Here is a tiny trained network, its code and every weight. The questions are about switching its units off for an input and a class, where a switched-off unit gives its printed mean instead of its output.

import numpy as np


def w(rows, s, z=0):
    codes = np.array(rows[::2]) - 128.0
    scale = np.full(codes.shape[1], s)
    scale[-1] = z or s
    return codes * scale


def norm(h):
    return h / np.sqrt((h * h).mean(-1, keepdims=True) + 1e-5)


def f(y):
    return y / 2 * (1 + np.tanh(0.7978845608 * (y + 0.044715 * y**3)))


def log_softmax(a):
    a = a - a.max(-1, keepdims=True)
    return a - np.log(np.exp(a).sum(-1, keepdims=True))


def net(x, mask):
    res = np.array(x, float).reshape(1, 4) / 4 @ E
    u = 0
    for l in range(2):
        y = f(norm(res) @ A[l][:, :-1].T + A[l][:, -1])
        res = res + np.where(mask[u : u + 12], y, B[l][:, -1]) @ B[l][:, :-1]
        u += 12
    return log_softmax(norm(res)[-1] @ U[:, :-1].T + U[:, -1])


A, B = {}, {}
E = w([
[2,128,186],'x0',
[133,174,175],'x1',
[131,152,159],'x2',
[151,247,74],'x3',
],0.0091)
A[0] = w([
[85,182,30,254],'L0N0',
[176,61,92,146],'L0N1',
[41,195,50,221],'L0N2',
[173,114,211,141],'L0N3',
[40,79,140,78],'L0N4',
[164,103,146,149],'L0N5',
[192,197,17,161],'L0N6',
[74,95,176,39],'L0N7',
[3,151,35,49],'L0N8',
[69,191,46,216],'L0N9',
[28,142,146,164],'L0N10',
[65,219,160,47],'L0N11',
],0.011,0.0046)
B[0] = w([
[104,240,244,231],'L0N0',
[179,179,111,204],'L0N1',
[74,233,135,227],'L0N2',
[193,50,42,167],'L0N3',
[63,119,253,190],'L0N4',
[174,89,94,156],'L0N5',
[194,77,254,254],'L0N6',
[127,99,158,158],'L0N7',
[111,195,88,171],'L0N8',
[116,217,143,213],'L0N9',
[95,158,148,221],'L0N10',
[50,164,48,175],'L0N11',
],0.0066,0.0059)
A[1] = w([
[162,65,96,117],'L1N0',
[86,180,83,76],'L1N1',
[128,252,189,225],'L1N2',
[173,72,125,88],'L1N3',
[197,31,101,94],'L1N4',
[43,122,145,147],'L1N5',
[88,54,142,112],'L1N6',
[157,100,114,160],'L1N7',
[124,117,119,2],'L1N8',
[179,54,175,49],'L1N9',
[95,155,107,53],'L1N10',
[111,89,68,150],'L1N11',
],0.014,0.0047)
B[1] = w([
[135,193,57,160],'L1N0',
[130,207,112,138],'L1N1',
[197,46,135,245],'L1N2',
[51,174,2,157],'L1N3',
[113,235,62,190],'L1N4',
[61,61,169,176],'L1N5',
[177,94,155,156],'L1N6',
[184,153,86,148],'L1N7',
[100,193,165,115],'L1N8',
[133,232,89,165],'L1N9',
[59,150,143,126],'L1N10',
[169,240,181,134],'L1N11',
],0.0071,0.012)
U = w([
[206,195,64,255],'0',
[159,67,98,1],'1',
[116,104,88,1],'2',
[237,159,167,255],'3',
[82,58,189,255],'4',
[130,129,104,1],'5',
[128,88,84,1],'6',
[86,251,174,183],'7',
],0.013,0.0048)

Each question gives the input, the list of numbers given to net, and the class t.
The units are the neurons (one row each of A and B). Each row of codes is followed by its name. A weight is (code - 128) times the scale printed after its matrix; where a second scale follows, it is the last column's (A, B and U).
mask holds one flag per neuron, layer by layer. A switched-off neuron (its flag False) gives its mean, the last column of its row in B, instead of its output. The means were averaged over made-up inputs and are rounded, as every weight is.
A unit's drop is (log p(t) with every unit on - log p(t) with that unit switched off) / (log p(t) with every unit on - log p(t) with every unit switched off).
The circuit of an input: a set's keep is (log p(t) with only the set's units on - log p(t) with every unit switched off) / (log p(t) with every unit on - log p(t) with every unit switched off). Starting from the 12 units with the biggest drops (on a tie, the unit counted first), units are removed one at a time, each time the one whose removal leaves the highest keep (on an exact tie, the one counted first), for as long as the keep stays at least 0.8.
circuit, biggest first: the units of the circuit, biggest drop first
most important unit: the unit with the biggest drop
k most important neurons: the k neurons with the biggest drops, biggest first
k most important neurons of layer l: the k neurons of layer l with the biggest drops, biggest first
drop of u: that unit's drop, to one decimal
input [1,2,-7,-3], class 4: most important unit -> L0N4
input [-1,0,1,6], class 3: circuit, biggest first -> (L1N2; L0N6)
input [-3,0,-7,1], class 3: 2 most important neurons -> (L0N0; L0N6)
input [-3,-6,1,8], class 3: circuit, biggest first -> (L0N6; L1N4)
input [-1,4,-3,8], class 3: circuit, biggest first -> (L1N2; L0N6)
input [0,5,2,1], class 3: 3 most important neurons of layer 1 -> (L1N2; L1N4; L1N3)
input [2,-8,-8,2], class 7: 2 most important neurons -> (L0N8; L0N2)
input [-1,-1,1,4], class 3: 2 most important neurons -> (L1N2; L0N6)
input [1,5,-3,-4], class 4: 3 most important neurons -> (L0N4; L1N2; L1N6)
input [0,-6,3,-8], class 0: 2 most important neurons of layer 0 -> (L0N0; L0N2)
input [3,1,7,-2], class 4: drop of L1N2 -> 0.0
input [-1,0,-2,6], class 3: drop of L0N2 -> -0.1
input [-1,6,8,-6], class 0: drop of L0N3 -> 0.7
input [0,8,0,-3], class 0: most important unit -> L0N3
